Here are made-up elements, facts about them, and rows of numbers that follow some of those facts. Name the element behind each unnamed row.

Facts:
skeflo {τ=92, Δ=klokeflir, Θ=dori}
kupus {τ=465, ρ=brubu}
flaplobro {τ=92, Δ=fisko}
bagrur {τ=465, Δ=plakar}
vekek {τ=92, Θ=distugrun}
zusi {τ=303, Δ=lokal, Θ=bafor}
beklom {τ=782}
trupafles {τ=465, Δ=brani, ρ=skugrudre}
trigel {τ=465, Δ=kabrem}
vuves {τ=465}
pluskiflol {τ=92, Θ=zosta, ρ=grolim}
raklom {τ=465, Θ=kabrem, ρ=riplor}
dori {τ=92, Θ=buklen}
skoflus {τ=92, ρ=mugris}
stemoguk {τ=465, Θ=pokenim}
tukun {τ=92, Δ=bigel}
pali {τ=303, Δ=brikim}
toplazen {τ=465, ρ=zadem}
pigro {τ=303, Θ=lumun}
klokeflir {τ=465, ρ=ruras}
grolim {τ=782, Δ=vebre, Θ=zugre, ρ=raklom}
tetrem {τ=303, Δ=flobam, Θ=bagrur}
zadem {τ=303, ρ=tidero}
flodak {τ=465, Δ=geduflol, Θ=pigro, ρ=tigrastul}
tokle {τ=465, ρ=toplazen}
dagrul {τ=465, Δ=ruras, Θ=tresko}
vegos {τ=782, Δ=plale, Θ=stozek, ρ=skebi}
tralur {τ=782, Θ=vumil, ρ=kaski}
limastos {τ=465, Δ=kluskar}
sapor {τ=465, Δ=kidra, Θ=skugrudre}
leve {τ=465, ρ=leli}
riklobror {τ=465, Δ=vebrik}
stikek {τ=92}
zibrunu {τ=303, Δ=trazal, Θ=drotrar}
solok {τ=92}
gigron {τ=465, Δ=boboger, Θ=ploveklan, ρ=bravozus}
zibin {τ=782, Δ=gigron, Θ=skeflo, ρ=zeflo}
muvedak {τ=303, Θ=gidron, ρ=pluskiflol}
gidi {τ=465, Δ=pali, Θ=brude, ρ=mozok}
mugris {τ=465, Δ=pleskogur, ρ=flaridrum}
duvil {τ=465, Θ=tigrastul}
ruter {τ=303, Δ=gaka, Θ=bafe}
ploveklan {τ=92, Θ=grokliskon}
gede {τ=465, Θ=brekli, ρ=grole}
rastos {τ=303, Δ=grolim}
skugrudre {τ=465, Δ=bagrur, Θ=ruras, ρ=kabrem}
skavefo {τ=465, Δ=kluklun, ρ=kupus}
poven {τ=465, Θ=plakar}
kelir {τ=465, ρ=ripum}
favus {τ=782, Θ=bomes}
duzan {τ=782, Θ=rugol, ρ=grutagram}
buklen {τ=465, Θ=boga}
dabru {τ=465, Δ=rusas}
gibru {τ=92, Δ=zeflo}
ruvil {τ=465, Θ=pluzes, ρ=pokenim}
pokenim {τ=465, Δ=miplan, Θ=kiplu, ρ=skoflus}
pleskogur {τ=465, Δ=skudrek}
gaplum {τ=465, Δ=flodak}
boboger {τ=92, Δ=lusto, Θ=rifli}
bevi {τ=465, Δ=skeflo}
piples {τ=303, Δ=dagrul}
kibu {τ=465, Δ=tukun}
lale {τ=465, Θ=lagrum}
brubu {τ=465, Θ=favus, ρ=rugol}
troskek {τ=465, Θ=vekek, ρ=klokeflir}
gope {τ=465, Δ=piples}
dedor {τ=92, Θ=zibin}
grokliskon {τ=465, Δ=plofum, ρ=zuzivem}
lumun {τ=92, Θ=raklom, ρ=valer}
bafor {τ=92, Δ=nege, Θ=napamo}
stiler {τ=303, Δ=bafor, Θ=boboger}
plastupla {τ=465, Δ=megek, Θ=trazal}
kagum {τ=465, Δ=zuzivem}
todo {τ=465, Θ=grole, ρ=zugre}
pefle {τ=782, Δ=drapun, ρ=zibin}
kudim {τ=92, Θ=ruvil}
napamo {τ=465, Δ=plastupla}
lepli {τ=303, Δ=mugris, Θ=muvedak}
motru {τ=465, Θ=vebre, ρ=kluskar}
trapas {τ=92, Δ=riklobror, Θ=flaridrum}
grevo {τ=782, Δ=lepli}
drestol {τ=92, Δ=beklom}
plegru {τ=465, ρ=skudrek}
fofim {τ=92, Δ=bevi, ρ=trostulo}
nosa {τ=92, ρ=buzun}
doter {τ=465, Δ=draplem, ρ=nosa}
rusas {τ=303, Δ=drestol, Θ=brikim}
trula {τ=303, Δ=trapas}
pluve {τ=92, ρ=muvedak}
retre {τ=465, Δ=seflo}
zuzivem {τ=92, Δ=rugol, ρ=trebras}
nege {τ=303, Θ=kebrul}
fegrol {τ=92, Θ=posi}
satreplol {τ=465, Θ=tetrem}
vepa {τ=92, Θ=kaski, ρ=skobrir}
skegapi {τ=465, Δ=retre}
gitesu {τ=465}
flaze {τ=465}
masis {τ=92}
skobrir {τ=465, ρ=grokliskon}
kebrul {τ=92, Δ=gidi}
brude {τ=303, Θ=davim}
ripum {τ=92, Δ=sapor, ρ=seflo}
stubi {τ=303, Δ=flaplobro, Θ=grezol, ρ=staflom}
klobe {τ=782, ρ=stepes}
trofi {τ=782, Δ=skavefo, ρ=gede}
zalur {τ=782, Δ=rogide}
staflom {τ=465, Δ=plimis, Θ=klodak, ρ=libo}
tudrisku {τ=92, Δ=rastos}
stozek {τ=303, Θ=flobam}
statol {τ=303, Δ=stiler, Θ=zeflo}
seflo {τ=92, Δ=tidero, ρ=solok}
sasku {τ=92, Δ=pligre, Θ=treflak}
treflak {τ=92, Θ=zustor}
draplem {τ=465, Δ=gaplum, ρ=klobe}
flaridrum {τ=92, Θ=gede}
skadrom {τ=92, ρ=flodak}
kiplu {τ=465, Θ=nege}
disek {τ=465}
posi {τ=465, Θ=zibrunu, ρ=drapun}
notus {τ=465, Δ=kebrul}
skeplik {τ=303, Θ=troskek}
flitus {τ=465, Δ=staflom, ρ=kluklun}
kidra {τ=465}
tidero {τ=782, Δ=grezol}
vebre {τ=92, Δ=grokliskon, Θ=skurol}
plofum {τ=465, Δ=skugrudre}
rekis {τ=782, ρ=sifim}
zeske {τ=465, Θ=geduflol}
plale {τ=465, Δ=lale}
vumil {τ=92, Δ=zalur, Θ=duzan}
geduflol {τ=465, Δ=bomes, Θ=ruter, ρ=draplem}
trazal {τ=92, Δ=dabru, Θ=masis}
remel {τ=465, Θ=plagra}
stepes {τ=303}
rugol {τ=465, Δ=tigrastul, Θ=trostulo, ρ=skogral}
pafil {τ=465, Θ=vegos}
fluge {τ=465, ρ=trofi}
popo {τ=303, Δ=disek, Θ=stemoguk}
gidron {τ=303, Θ=grigome, ρ=remel}
lusto {τ=465, Δ=lumun}
grigome {τ=465, Θ=kidra}
riplor {τ=92, ρ=fofim}
muta {τ=782, ρ=vuves}
trostulo {τ=782, Θ=zeske, ρ=gidron}
nolel {τ=92, Δ=tudrisku}
miplan {τ=303, ρ=fluge}
grole {τ=465, Δ=toskil, Θ=kita}
libo {τ=465, ρ=duzan}
zosta {τ=465, Θ=litrur}
kluskar {τ=92, Δ=tetrem, ρ=tralur}
bafe {τ=465, ρ=trapas}
gaka {τ=465, Δ=ruvil}
brani {τ=465, Δ=grevo}
ditus {τ=465, Δ=ripum}
bigel {τ=465, Δ=statol, ρ=rogide}
rifli {τ=465, Θ=skeplik}
ruras {τ=465, Δ=sasku, Θ=flodak, ρ=lumun}
kabrem {τ=465, Δ=zosta, Θ=gitesu, ρ=muta}
sifim {τ=303, Θ=sapor, ρ=troskek}
davim {τ=465, Θ=vepa}
toskil {τ=465}
fisko {τ=782, Δ=notus}
zeflo {τ=92, Θ=kala, ρ=trupafles}
bravozus {τ=303, ρ=skurol}
valer {τ=303, Δ=trofi, ρ=skadrom}
litrur {τ=782, Θ=stikek}
klodak {τ=465, Θ=plastupla, ρ=leve}
megek {τ=303, Δ=kestok}
pluzes {τ=782, Δ=vumil, Θ=dedor}
flobam {τ=303, Δ=skegapi, Θ=trebras}
skurol {τ=303, Θ=dagrul, ρ=nudru}
dedi {τ=782, ρ=kita}
zugre {τ=465, Θ=pluve}
grutagram {τ=465, Θ=fegrol, ρ=skavefo}
brikim {τ=92, Δ=kagum, Θ=nabrom}
grezol {τ=92, Δ=popo, Θ=sasku}
drezes {τ=465}
tubok {τ=465, Θ=skebi}
nudru {τ=303, ρ=dedi}
lokal {τ=465, Δ=ditus, Θ=lepli}
drapun {τ=92, Δ=napamo, ρ=skeplik}
buzun {τ=465, ρ=tokle}
kita {τ=92, ρ=flitus}
tigrastul {τ=465, Δ=drotrar, Θ=kibu, ρ=nege}
nabrom {τ=465, Θ=zadem}
rogide {τ=782, ρ=ruvil}
skudrek {τ=465, Δ=pefle, Θ=poven, ρ=miplan}
skebi {τ=465, Θ=stubi, ρ=gigron}
brekli {τ=782, Θ=pafil}
lagrum {τ=92, Θ=trula}
drotrar {τ=465, Θ=gidi}
plakar {τ=465, Θ=gradrer, ρ=rekis}
bomes {τ=92, Δ=vegos, Θ=disek}
tresko {τ=303}
kala {τ=92, Θ=tubok}
boga {τ=92, Δ=kibu, Θ=todo}
trebras {τ=465, Δ=flitus, Θ=vuves, ρ=geduflol}
kluklun {τ=465, Δ=stikek, ρ=disek}
distugrun {τ=92, Θ=popo, ρ=stubi}
vebrik {τ=92}
plagra {τ=92, Θ=rogide}
mozok {τ=465, Θ=lokal, ρ=doter}
gradrer {τ=465, Θ=gigron, ρ=kelir}
zustor {τ=782, Θ=lale}
kestok {τ=303, Δ=trigel}
plabo {τ=465, ρ=motru}
skogral {τ=465, ρ=pluve}
leli {τ=465, Θ=drezes, ρ=pefle}
kaski {τ=465, ρ=posi}
pligre {τ=92, Δ=gitesu}
plimis {τ=92, Δ=flaze, ρ=plegru}

Known rows:
pligre: [ 2 -2 -1 -5 -1  5  3  0  4  1 -5 -3  1 -8 -3 -3 -1 -5 -6 -3  0  2  0 -1
  4 -3  0  0  0  0  0  8 -2]
rugol: [  9   9 -27   4  20   1  -6 -12 -25   8   0  -6  -2  -4   2  -3  -5 -10
  14  14  -6   0 -18   6 -41  11   3  -5  10 -14  -6 -10 -10]
plofum: [-2  0 -4  5 -3  1 -1 -1 -3  0  2 -1  0  4 -4 -2 -1 -3  3 -5  1  2 -1 -2
 -2 10 -7  2 -1  2  2  5 -2]
trula: [ -1   0   8  -9  -7 -13   4  -1  12  10   6  -1  -1  -1  -2   0  -4   1
   6  -8  -4   4   4  -3  -4  -5   3  -3  -4  -6  -1  -6   2]
trazal: [ 1 -1  3 -5  4  4  1  2  1 -2 -6 -3  0 -8  2  0  2 -2 -8  2  2  0  1  4
  7 -6  4  4  2 -2  0 -1 -1]
fluge: [-2 -1 -1  6 -4  2 -1  0 -1 -2  2  0  1  5 -3 -2  0 -1  2 -4  1  2  1 -2
  1  9 -8  1 -2  5  3  7  1]
kestok: [ -3  -3  15 -10 -14 -11  19  -1  15   1   5  12  -2  -4   4   6  -2  17
  10  -1  -8  -9 -16 -11  -9 -14  -6 -34   4  18  -3  14  23]
leli: [-5 -1  2  8  0  0 -3  1  1 -3 -2  2  3  9  0  4  0  4 -5  0  1  0 -1  4
  6  9 -2  9  0  6  1 -6  2]
drezes: [-2 -1 -4  5 -3  1  0 -1 -3  0  3  1  0  5 -3 -2 -1 -1  2 -3  0  0  0 -2
 -2  9 -7  0 -2  4  2  6 -1]
valer: [  3   0  19 -12 -12  -6   0   6  11   2  10  -5  -2  -7   0  -3   0   0
  10  -9  -1  11   9  -8   2  -8  -3  -3  -4  -5   3   2  11]
pleskogur: [ -4   0  -6  14   2  -2  -8   5  -1  -8   5  21  11  20  -4  -3   1   2
   0  17 -11  -9   5  -5  -8 -10   0  -3 -13  10   1   7   7]
mugris: [ -4   0  -5  14   2  -1 -11   6   0  -9   6  21  12  22  -5  -4   1   0
  -1  18 -11  -7   9  -5  -7 -11   1   0 -15   9   1   6   8]
dedi: [ 9 -2  8 -2 -6  4 -2  4  6 -5 -3 -5  2  2 -3 -1  0 -1 -4 -3  2  5  5 -5
 10 -1  1 -1  0  0 -1 16 -1]
kidra: [-1  0 -4  5 -2  2 -1 -2 -3 -1  2 -1  0  6 -3 -2 -2 -2  3 -2  0  3 -3 -3
 -5 10 -8 -1  0  4  2  8  1]
nege: [ 10   3  25 -15  -8   7  -6  13   4  -7  14 -10  -8 -13   8  -4   7  -1
  19  -3   4  19   8 -12  -4 -17  -5  -6   1  -8   7  13  22]
rastos: [  1   0   8  -9  -6 -12   3  -1  12  10   6  -3  -1  -3  -2   0  -5   0
   7  -8  -4   6   2  -3  -5  -3   2  -2  -2  -5  -1  -5   3]
skeflo: [  6  -2  -8  -6   3   0   4   2   1  -7  -6   2  -3 -11   4  -1   1  -8
  -6   4   0   4   2   4  12  -5   9   3   3   0   2  -5   4]
plale: [-2  0 -4  5 -3  2 -1 -1 -3  0  2 -1  0  4 -3 -2 -1 -2  3 -4  1  2 -1 -2
 -2 10 -7  1 -1  3  2  5 -1]
gaplum: [-2  0 -4  5 -3  2 -1 -1 -3  0  3 -1  0  4 -3 -1 -1 -2  2 -5  1  1  0 -2
  0  9 -7  1 -2  2  2  4 -2]
notus: [ -6  -2  -1   1  -9  -1   4  -1  -6   3   5  -3  -5  -6  -2  -1   2   0
   1 -20   7  -4   9   3  18  10  -9   6  -6  -4   4 -10 -13]

Rows to name:
No name comes twice in this set of rows, the named rows included.
[  1   5 -27  -8  11   1   7 -13 -11  15   0   2  -9 -12  -1  -4  -1 -11
   3   7   0 -14  -6  -2 -22 -14  12 -18   1 -10  -6   0 -17] -> pluve
[  0   6 -28   3   8  -3   4 -12 -21  11   7   6  -6  -4  -1  -4  -2  -5
  13   4  -4 -14  -9   0 -26   0   1 -16   0  -9  -4  -6 -16] -> skogral
[ -4   0  -2  15   2  -2 -14   9   1 -10   7  22  14  23  -6  -5   3   0
  -2  17 -11  -6  15  -5  -1 -12   1   5 -19   7   3   3   7] -> trupafles
[ -3  -3   3 -11  -7   0   9   1   1   4  -1  -5  -5 -20  -2  -2   3  -2
  -8 -21   7  -5  11   5  28  -3  -2   5  -6  -9   2  -9 -16] -> flaplobro
[  7   0  -2   9   6  -3 -14   7   6  -8   0  18  15  21  -6  -4   0  -1
  -7  22 -12  -7  13  -6  -1 -22  13   0 -14   1  -4  10   0] -> grevo
[  4  -2  -6  -7   2   0   3   3   1  -5  -5   1  -3 -12   3  -1   1  -6
  -7   1   1   2   5   5  15  -6   8   5   1  -3   2  -9   0] -> boga
[  4   4  -2   9   9   7 -12  -3  -4  -1  -4 -14   4   8  -1  -1  -4  -9
   3  11   2  15  -9   1 -22  19  -3   9  11   2  -2   7  10] -> drotrar
[ -6  -4   4   4 -12   3  16  -1   0 -10   1  13  -2   1   4   5   2  16
   6   1  -3 -14 -19 -10  -4   0 -16 -31   5  26   1  24  17] -> trigel
[-3 -1 -3  4 -4  0  0 -1 -4  1  4  0 -1  2 -3 -2  0 -1  2 -9  2  0  4  0
  5  8 -7  4 -4  0  2 -1 -6] -> limastos
[  2   1   7 -11  -6 -11   2  -2  11  13   5  -9  -3  -5  -3   0  -5  -3
   7 -12  -1  10   2  -2  -4   2   2   2   0  -9  -1  -7   0] -> pali
[  8   5 -22   1   9  -7   4  -7 -28   3   5   7   2 -15  -1  -6  -5   0
  15   0 -16 -14 -16   9 -22   8  -8 -15  -1 -16  -4 -15 -18] -> kupus
[ 10   4 -21   1   9  -7   5  -6 -30   2   4   7   4 -18   0  -6  -5   1
  16  -1 -19 -13 -18  12 -21  11 -10 -14  -1 -18  -4 -17 -20] -> skavefo
[  6   1  -2 -21   2 -25  18  -4 -23  11   6   4  -2 -28   8  -4  -4  21
  16 -18 -20 -18  -5  24  -1   0   1  -5  -7 -41  -2 -58 -34] -> stubi
[ 13   4 -19   0   9 -10   5  -5 -32  -1   2   9   8 -21  -1  -6  -7   4
  16  -3 -25 -14 -22  16 -19  14 -14 -13  -1 -20  -4 -22 -21] -> libo

The same elements again, as new rows of numbers:
Named rows:
klodak: [ 3 18 -1 -8 -1  3 -4  3  6 -2 -6 -3]
leve: [ 3 16 -1 -8  1  3 -4  3  6 -1 -6 -3]
tudrisku: [ -3 -18  -1   1  -3  -7  -4   2  -4   1   7  -1]
pluve: [-17   9   4   9  26  -6  27  -9   1  -3   6  10]
rifli: [-2 24 -2 -8  7 15 -3 18  0  1 -5  3]
brubu: [-18  22   1  19  -7   9  24  -4   0 -16   3  11]
tokle: [ 2 16 -1 -7  2  3 -2  2  6 -2 -5 -3]
ruter: [  5 -17   3   5  -5   7  -2  -4  -7   5   3   0]
bafe: [ -2  13   1 -10   0   4   1  -2   7  -2  -4  -1]
vumil: [  0 -14  -2   3  -5  -9  -4   2  -4   2   4   0]
disek: [  1  12   1 -11   3   5  -4   2   8  -1  -4  -5]
popo: [ -5 -20   4   1  -6  15   0   7 -15   6   0  -4]
plimis: [  1 -11  -1  -1  -8  -9  -5   2  -2   2   3  -1]
vebre: [ -5 -20   0   2  -2  -6  -4   5  -4  -1   9  -3]
kala: [  7  19   1  11   5 -18   4  -7   5  -7  -4  -6]
bagrur: [ -5 -19  -1  -3  -3   3  -4  -2   1  -1   4  -2]
lepli: [  8 -19  -1  17 -14   6   2  -3  -2  14   0   3]
fofim: [-14 -34  -2  12  66 -13  23 -13  -6  10  10   7]
tigrastul: [  6 -10  -4 -11  -4  -4 -14  -4  -4  -1  -4   1]
ripum: [ -1 -16  -1   1  -6  -9  -5   1  -3   2   5   0]

Rows to name:
No name comes twice in this set of rows, the named rows included.
[-10  -5   2   9  73  -7  30 -11  -3   9   5   6] -> trostulo
[ 6 22  3 -3  6 19 -3 16 -8  7 -4  2] -> skeplik
[  1 -18  -7  11 -20   1   3  -4  11  15  -3   4] -> napamo
[  1  13   3 -14  -3  -6  -2   0   6   2  -3  -3] -> kita
[  7 -14  -1  -8  -2 -13  -8  -7 -12  -2  -1   6] -> fisko
[ 6 10  6 -1  2 10  3 -3 -1  3 -3 -1] -> tresko
[-20  31   2  24 -32  11  23  -1  -1 -23   3  13] -> grutagram
[  7 -12  -4 -16   2 -12 -14 -14 -12  -6  -8   9] -> kagum
[  6 -18   2  11  -3   6  -3   0 -11   4   4   0] -> rusas
[-21  22   3  17 -18  10  23  -5   2 -18   3  12] -> kupus
[-4 23  1 -9  2  1  1 15 -4  4 -6  1] -> vekek

